Below are the code and all the weights of a small trained network. Each question names an input and a class and asks about switching units off, where a switched-off unit gives its printed mean instead of its output.

import numpy as np


def w(rows, s, z=0):
    codes = np.array(rows[::2]) - 128.0
    scale = np.full(codes.shape[1], s)
    scale[-1] = z or s
    return codes * scale


def f(y):
    return y / 2 * (1 + np.tanh(0.7978845608 * (y + 0.044715 * y**3)))


def log_softmax(a):
    a = a - a.max(-1, keepdims=True)
    return a - np.log(np.exp(a).sum(-1, keepdims=True))


def net(x, mask):
    res = np.array(x, float).reshape(1, 8) / 4 @ E
    y = f(res @ A[0][:, :-1].T + A[0][:, -1])
    res = res + np.where(mask, y, B[0][:, -1]) @ B[0][:, :-1]
    return log_softmax(res[-1] @ U[:, :-1].T + U[:, -1])


A, B = {}, {}
E = w([
[137,114,127,131,129,126],'x0',
[141,122,137,122,132,116],'x1',
[140,111,128,134,129,119],'x2',
[131,118,121,129,129,118],'x3',
[115,146,134,121,130,138],'x4',
[78,86,237,194,70,156],'x5',
[138,101,168,141,255,151],'x6',
[216,215,139,235,108,92],'x7',
],0.0099)
A[0] = w([
[150,155,64,106,147,97,90],'neuron 0',
[121,115,207,139,85,132,108],'neuron 1',
[164,146,98,87,146,139,3],'neuron 2',
[91,110,166,167,117,137,62],'neuron 3',
[126,116,161,164,252,139,50],'neuron 4',
[174,184,130,200,131,114,90],'neuron 5',
],0.011,0.005)
B[0] = w([
[177,152,114,180,153,152,210],'neuron 0',
[173,153,91,196,189,160,234],'neuron 1',
[124,139,106,125,170,170,153],'neuron 2',
[157,119,92,155,176,153,187],'neuron 3',
[84,163,117,168,51,56,253],'neuron 4',
[59,9,132,52,131,157,251],'neuron 5',
],0.013,0.0064)
U = w([
[183,169,65,179,237,178,81],'0',
[36,33,108,34,176,157,56],'1',
[155,159,153,109,120,119,250],'2',
[110,201,77,162,1,84,114],'3',
],0.0095,0.011)

Each question gives the input, the list of numbers given to net, and the class t.
The units are the neurons (one row each of A and B). Each row of codes is followed by its name. A weight is (code - 128) times the scale printed after its matrix; where a second scale follows, it is the last column's (A, B and U).
mask holds one flag per neuron, in row order. A switched-off neuron (its flag False) gives its mean, the last column of its row in B, instead of its output. The means were averaged over made-up inputs and are rounded, as every weight is.
A unit's drop is (log p(t) with every unit on - log p(t) with that unit switched off) / (log p(t) with every unit on - log p(t) with every unit switched off).
The circuit of an input: a set's keep is (log p(t) with only the set's units on - log p(t) with every unit switched off) / (log p(t) with every unit on - log p(t) with every unit switched off). Starting from all 6 units, units are removed one at a time, each time the one whose removal leaves the highest keep (on an exact tie, the one counted first), for as long as the keep stays at least 0.8.
units of the circuit, in order: the units of the circuit, biggest drop first
most important unit: the unit with the biggest drop
top k neurons: the k neurons with the biggest drops, biggest first
drop of u: that unit's drop, to one decimal
input [-3,8,-4,-3,-1,-8,4,-5], class 0: most important unit	neuron 0
input [5,1,8,7,1,-1,0,4], class 1: units of the circuit, in order	neuron 5; neuron 1
input [1,-2,0,-6,-4,-1,4,-2], class 3: units of the circuit, in order	neuron 5; neuron 4; neuron 1
input [5,-8,-2,-8,-6,4,-5,3], class 2: top 3 neurons	neuron 4; neuron 0; neuron 5
input [6,0,6,6,1,-3,5,0], class 3: units of the circuit, in order	neuron 4; neuron 1
input [6,2,-1,3,7,6,8,-5], class 3: top 2 neurons	neuron 4; neuron 5
input [-3,-3,7,6,-8,-3,1,5], class 1: top 2 neurons	neuron 5; neuron 1
input [6,1,2,-6,-1,4,0,-2], class 0: units of the circuit, in order	neuron 5; neuron 4
input [8,7,2,2,0,-6,6,-4], class 2: top 2 neurons	neuron 4; neuron 1
input [2,4,8,-2,-8,5,-2,-2], class 0: units of the circuit, in order	neuron 1; neuron 4
input [-4,-8,7,3,-4,-6,6,1], class 2: top 3 neurons	neuron 4; neuron 1; neuron 3
input [6,-1,-3,-5,-1,-1,-5,5], class 1: top 2 neurons	neuron 5; neuron 4
input [3,4,-1,-8,8,6,1,-6], class 0: units of the circuit, in order	neuron 1; neuron 5
input [-2,4,6,-3,-4,-8,-4,-8], class 0: top 2 neurons	neuron 0; neuron 5
input [7,0,-3,-3,-7,-5,-2,-3], class 0: top 4 neurons	neuron 5; neuron 4; neuron 0; neuron 2
input [-8,-8,-5,-2,-5,5,-7,2], class 2: units of the circuit, in order	neuron 4
input [8,4,-1,7,6,-8,-8,-4], class 0: top 3 neurons	neuron 0; neuron 4; neuron 2
input [4,-7,-4,8,-8,8,-6,2], class 0: drop of neuron 1	0.4
input [1,8,7,-3,-3,-3,6,3], class 2: drop of neuron 1	-0.1
input [-6,-2,-7,1,2,-6,-1,8], class 1: drop of neuron 5	1.2
input [-7,0,-2,7,-6,7,4,-7], class 0: drop of neuron 1	0.4
input [4,8,2,7,-5,5,4,-6], class 2: units of the circuit, in order	neuron 5
